Below are the code and all the weights of a small trained network. Each question names an input and a class and asks about switching units off, where a switched-off unit gives its printed mean instead of its output.

import numpy as np


def w(rows, s, z=0):
    codes = np.array(rows[::2]) - 128.0
    scale = np.full(codes.shape[1], s)
    scale[-1] = z or s
    return codes * scale


def f(y):
    return y / 2 * (1 + np.tanh(0.7978845608 * (y + 0.044715 * y**3)))


def log_softmax(a):
    a = a - a.max(-1, keepdims=True)
    return a - np.log(np.exp(a).sum(-1, keepdims=True))


def net(x, mask):
    res = np.array(x, float).reshape(1, 6) / 4 @ E
    y = f(res @ A[0][:, :-1].T + A[0][:, -1])
    res = res + np.where(mask, y, B[0][:, -1]) @ B[0][:, :-1]
    return log_softmax(res[-1] @ U[:, :-1].T + U[:, -1])


A, B = {}, {}
E = w([
[101,124,221,173,124,125,78,89,138,192,188],'x0',
[130,169,162,119,117,64,121,166,91,120,71],'x1',
[119,127,119,122,118,145,110,140,138,126,119],'x2',
[126,123,131,132,125,133,128,134,124,117,126],'x3',
[87,77,91,180,208,76,91,133,144,180,146],'x4',
[83,129,149,191,80,140,254,134,135,183,76],'x5',
],0.014)
A[0] = w([
[133,179,136,152,100,62,105,204,94,188,63,120],'n0',
[95,163,159,169,122,158,81,142,121,162,133,93],'n1',
[69,133,187,133,131,134,91,83,117,139,181,122],'n2',
[72,68,127,163,201,106,158,164,121,153,119,99],'n3',
[112,112,80,152,126,190,174,102,167,126,206,72],'n4',
[171,139,1,111,181,129,185,171,182,75,30,90],'n5',
[130,102,106,152,205,118,82,172,142,160,105,92],'n6',
[100,112,89,140,118,160,140,99,205,111,144,253],'n7',
[86,84,118,207,48,110,195,112,168,171,54,73],'n8',
[105,173,167,144,85,122,110,97,137,126,169,94],'n9',
],0.0081,0.011)
B[0] = w([
[94,181,193,135,161,88,147,202,148,113,190,194],'n0',
[84,135,48,205,215,193,197,59,82,126,174,157],'n1',
[119,193,38,109,134,99,137,138,77,77,63,197],'n2',
[254,126,146,107,60,201,201,168,73,148,66,193],'n3',
[103,199,197,103,213,159,90,227,138,91,209,170],'n4',
[96,199,101,185,160,132,121,70,52,144,153,249],'n5',
[186,139,88,56,40,202,218,155,121,26,83,180],'n6',
[176,223,186,186,120,35,145,124,168,96,133,246],'n7',
[158,24,46,40,91,61,40,115,83,27,220,235],'n8',
[91,136,101,136,165,179,180,66,61,144,86,150],'n9',
],0.0088,0.012)
U = w([
[68,139,53,214,184,177,138,57,29,145,124,58],'0',
[165,49,58,32,134,85,8,82,113,88,176,77],'1',
[204,163,143,51,35,255,206,134,115,120,74,105],'2',
[144,152,117,178,111,79,108,126,158,144,99,248],'3',
[119,184,182,160,189,86,114,232,147,125,166,51],'4',
[152,124,135,193,122,70,111,90,148,111,72,228],'5',
[154,89,164,197,131,98,84,105,177,216,105,127],'6',
[96,45,108,131,133,221,107,116,195,213,101,101],'7',
],0.009,0.015)

Each question gives the input, the list of numbers given to net, and the class t.
The units are the neurons (one row each of A and B). Each row of codes is followed by its name. A weight is (code - 128) times the scale printed after its matrix; where a second scale follows, it is the last column's (A, B and U).
mask holds one flag per neuron, in row order. A switched-off neuron (its flag False) gives its mean, the last column of its row in B, instead of its output. The means were averaged over made-up inputs and are rounded, as every weight is.
A unit's drop is (log p(t) with every unit on - log p(t) with that unit switched off) / (log p(t) with every unit on - log p(t) with every unit switched off).
The circuit of an input: a set's keep is (log p(t) with only the set's units on - log p(t) with every unit switched off) / (log p(t) with every unit on - log p(t) with every unit switched off). Starting from all 10 units, units are removed one at a time, each time the one whose removal leaves the highest keep (on an exact tie, the one counted first), for as long as the keep stays at least 0.8.
units of the circuit, in order: the units of the circuit, biggest drop first
unit that matters most: the unit with the biggest drop
top k neurons: the k neurons with the biggest drops, biggest first
drop when u is switched off: that unit's drop, to one decimal
input [-4,7,2,-3,-1,-6], class 4: top 2 neurons : (n8 n0)
input [5,1,7,-3,-4,5], class 5: unit that matters most : n5
input [-8,5,-4,-4,5,1], class 0: top 2 neurons : (n5 n7)
input [5,-2,-8,4,8,-4], class 2: top 2 neurons : (n6 n3)
input [-4,-6,-3,5,6,1], class 2: top 2 neurons : (n3 n6)
input [1,-8,7,1,-5,-3], class 4: units of the circuit, in order : (n4 n7)
input [2,4,4,2,8,-7], class 2: units of the circuit, in order : (n6 n8)
input [-3,5,5,-4,2,-4], class 4: top 4 neurons : (n8 n0 n3 n2)
input [-5,-6,-1,6,-1,-1], class 3: top 2 neurons : (n7 n0)
input [-7,2,6,-7,8,1], class 2: top 2 neurons : (n6 n3)
input [-7,-8,4,-4,0,6], class 4: top 2 neurons : (n4 n7)
input [-2,-8,-8,-3,6,4], class 4: top 2 neurons : (n4 n7)
input [-2,-2,-2,8,-3,-1], class 3: units of the circuit, in order : (n8 n3 n6)
input [7,3,-5,-6,3,3], class 0: unit that matters most : n1
input [-5,0,-1,2,3,-4], class 0: top 2 neurons : (n8 n5)
input [0,4,-5,5,8,-5], class 2: top 3 neurons : (n6 n8 n3)
input [1,-6,2,6,-4,2], class 3: top 2 neurons : (n0 n3)
input [-5,2,8,-8,-2,3], class 3: top 2 neurons : (n1 n9)
input [4,-8,7,-8,0,-4], class 3: top 2 neurons : (n0 n8)
input [-1,3,5,5,-4,2], class 3: top 2 neurons : (n3 n6)
input [4,-5,8,-5,7,-6], class 5: units of the circuit, in order : (n8)
input [8,-7,-5,8,-5,6], class 0: drop when n2 is switched off : 0.1
input [1,-2,5,2,0,7], class 1: drop when n5 is switched off : 0.0
input [-4,-6,4,-6,-3,-4], class 3: drop when n8 is switched off : 0.6
input [7,4,-6,-4,0,-4], class 0: drop when n9 is switched off : 0.1
